Here is a tiny trained network, its code and every weight. The questions are about switching its units off for an input and a class, where a switched-off unit gives its printed mean instead of its output.

import numpy as np


def w(rows, s, z=0):
    codes = np.array(rows[::2]) - 128.0
    scale = np.full(codes.shape[1], s)
    scale[-1] = z or s
    return codes * scale


def norm(h):
    return h / np.sqrt((h * h).mean(-1, keepdims=True) + 1e-5)


def f(y):
    return y / 2 * (1 + np.tanh(0.7978845608 * (y + 0.044715 * y**3)))


def log_softmax(a):
    a = a - a.max(-1, keepdims=True)
    return a - np.log(np.exp(a).sum(-1, keepdims=True))


def net(x, mask):
    res = np.array(x, float).reshape(1, 5) / 4 @ E
    u = 0
    for l in range(2):
        y = f(norm(res) @ A[l][:, :-1].T + A[l][:, -1])
        res = res + np.where(mask[u : u + 11], y, B[l][:, -1]) @ B[l][:, :-1]
        u += 11
    return log_softmax(norm(res)[-1] @ U[:, :-1].T + U[:, -1])


A, B = {}, {}
E = w([
[125,117,123,133,128,152,117,135,123,147],'x0',
[138,125,124,122,107,121,111,118,107,118],'x1',
[132,101,112,100,198,126,175,160,51,100],'x2',
[134,124,143,2,116,134,82,170,175,134],'x3',
[123,110,152,102,73,183,211,149,117,89],'x4',
],0.0098)
A[0] = w([
[174,141,117,233,96,135,137,72,176,129,84],'0.n1',
[106,119,152,209,75,147,217,73,86,134,83],'0.n2',
[97,75,124,160,54,153,152,140,157,118,123],'0.n3',
[82,157,138,68,64,106,95,137,202,168,88],'0.n4',
[79,107,167,162,163,112,96,134,103,110,17],'0.n5',
[140,53,158,254,134,108,184,124,73,102,2],'0.n6',
[153,114,124,91,149,93,161,146,100,176,53],'0.n7',
[123,143,114,239,183,75,127,61,72,174,129],'0.n8',
[184,115,116,125,172,103,74,147,169,116,73],'0.n9',
[145,60,118,118,233,45,102,160,60,149,58],'0.n10',
[134,98,63,142,206,103,192,122,37,119,62],'0.n11',
],0.0074,0.0048)
B[0] = w([
[98,113,99,106,116,154,112,58,166,90,192],'0.n1',
[83,168,47,129,102,143,70,132,195,98,210],'0.n2',
[104,152,156,70,115,131,111,126,141,134,164],'0.n3',
[160,160,153,169,161,103,149,144,109,163,188],'0.n4',
[145,123,130,102,125,156,181,179,115,144,120],'0.n5',
[144,179,131,115,90,139,111,188,106,102,197],'0.n6',
[119,122,91,114,124,156,169,126,145,76,130],'0.n7',
[166,12,172,130,156,94,184,92,112,168,253],'0.n8',
[125,151,113,168,130,152,111,132,108,133,148],'0.n9',
[68,159,79,24,92,138,119,130,155,112,202],'0.n10',
[169,173,135,106,161,129,155,191,92,143,213],'0.n11',
],0.011,0.0077)
A[1] = w([
[51,57,102,233,41,125,126,47,131,128,122],'1.n1',
[132,31,149,58,130,159,254,159,33,117,62],'1.n2',
[119,4,149,160,161,126,77,27,176,119,3],'1.n3',
[182,162,71,195,157,89,79,38,123,221,134],'1.n4',
[169,255,153,106,79,193,157,231,79,125,75],'1.n5',
[132,62,241,126,88,111,169,65,169,152,66],'1.n6',
[108,175,77,212,178,173,123,168,88,22,131],'1.n7',
[136,25,153,86,132,126,208,151,126,83,93],'1.n8',
[133,57,78,118,134,139,196,208,28,79,95],'1.n9',
[118,63,90,28,253,135,141,151,45,107,108],'1.n10',
[136,212,112,109,192,90,79,124,106,186,131],'1.n11',
],0.0078,0.0036)
B[1] = w([
[147,207,80,77,130,178,143,202,151,89,190],'1.n1',
[142,67,158,156,164,9,50,125,146,136,237],'1.n2',
[134,182,215,130,81,188,225,153,1,196,185],'1.n3',
[144,51,166,169,193,83,97,155,87,81,193],'1.n4',
[133,90,171,212,114,158,197,43,6,156,230],'1.n5',
[169,204,153,182,14,212,234,127,45,169,169],'1.n6',
[154,249,105,71,55,230,174,76,130,190,159],'1.n7',
[156,103,168,161,182,130,70,94,189,153,186],'1.n8',
[162,87,152,230,122,102,111,156,122,171,221],'1.n9',
[82,184,89,115,122,140,83,121,213,84,255],'1.n10',
[92,71,50,102,133,121,124,130,178,62,175],'1.n11',
],0.0075,0.0092)
U = w([
[172,156,177,182,89,182,238,120,41,171,85],'0',
[148,42,143,155,213,18,78,155,149,136,100],'1',
[47,189,1,34,97,189,126,133,213,74,254],'2',
],0.016,0.00086)

Each question gives the input, the list of numbers given to net, and the class t.
The units are the neurons (one row each of A and B). Each row of codes is followed by its name. A weight is (code - 128) times the scale printed after its matrix; where a second scale follows, it is the last column's (A, B and U).
mask holds one flag per neuron, layer by layer. A switched-off neuron (its flag False) gives its mean, the last column of its row in B, instead of its output. The means were averaged over made-up inputs and are rounded, as every weight is.
A unit's drop is (log p(t) with every unit on - log p(t) with that unit switched off) / (log p(t) with every unit on - log p(t) with every unit switched off).
The circuit of an input: a set's keep is (log p(t) with only the set's units on - log p(t) with every unit switched off) / (log p(t) with every unit on - log p(t) with every unit switched off). Starting from the 12 units with the biggest drops (on a tie, the unit counted first), units are removed one at a time, each time the one whose removal leaves the highest keep (on an exact tie, the one counted first), for as long as the keep stays at least 0.8.
units of the circuit, in order: the units of the circuit, biggest drop first
unit that matters most: the unit with the biggest drop
top k neurons: the k neurons with the biggest drops, biggest first
top k neurons in layer l: the k neurons of layer l with the biggest drops, biggest first
drop when u is switched off: that unit's drop, to one decimal
input [3,2,1,8,5], class 1: unit that matters most	1.n2
input [6,-3,8,2,1], class 1: top 4 neurons	(0.n2 1.n2 1.n9 0.n1)
input [-6,3,-1,-5,-7], class 0: units of the circuit, in order	(0.n8 1.n3)
input [-7,-5,0,7,0], class 1: top 3 neurons	(0.n10 0.n4 0.n6)
input [-7,-7,0,6,5], class 0: top 2 neurons in layer 1	(1.n6 1.n5)
input [-1,5,7,3,2], class 1: top 2 neurons	(0.n2 1.n2)
input [2,7,-5,-6,1], class 2: top 2 neurons	(0.n2 1.n1)
input [-1,-8,1,-8,-3], class 1: top 2 neurons	(0.n8 0.n11)
input [-3,-7,8,2,2], class 1: top 2 neurons	(0.n2 1.n2)
input [-5,3,-6,8,2], class 0: top 2 neurons in layer 0	(0.n4 0.n2)
input [7,-1,3,-6,0], class 1: top 2 neurons	(0.n8 1.n2)
input [-7,1,4,-7,-3], class 1: drop when 0.n8 is switched off	9.2
input [-6,-5,4,1,-3], class 2: drop when 0.n10 is switched off	0.7
input [-1,1,0,-3,5], class 2: units of the circuit, in order	(0.n2)
input [0,-6,-8,-1,-7], class 0: drop when 1.n3 is switched off	0.4
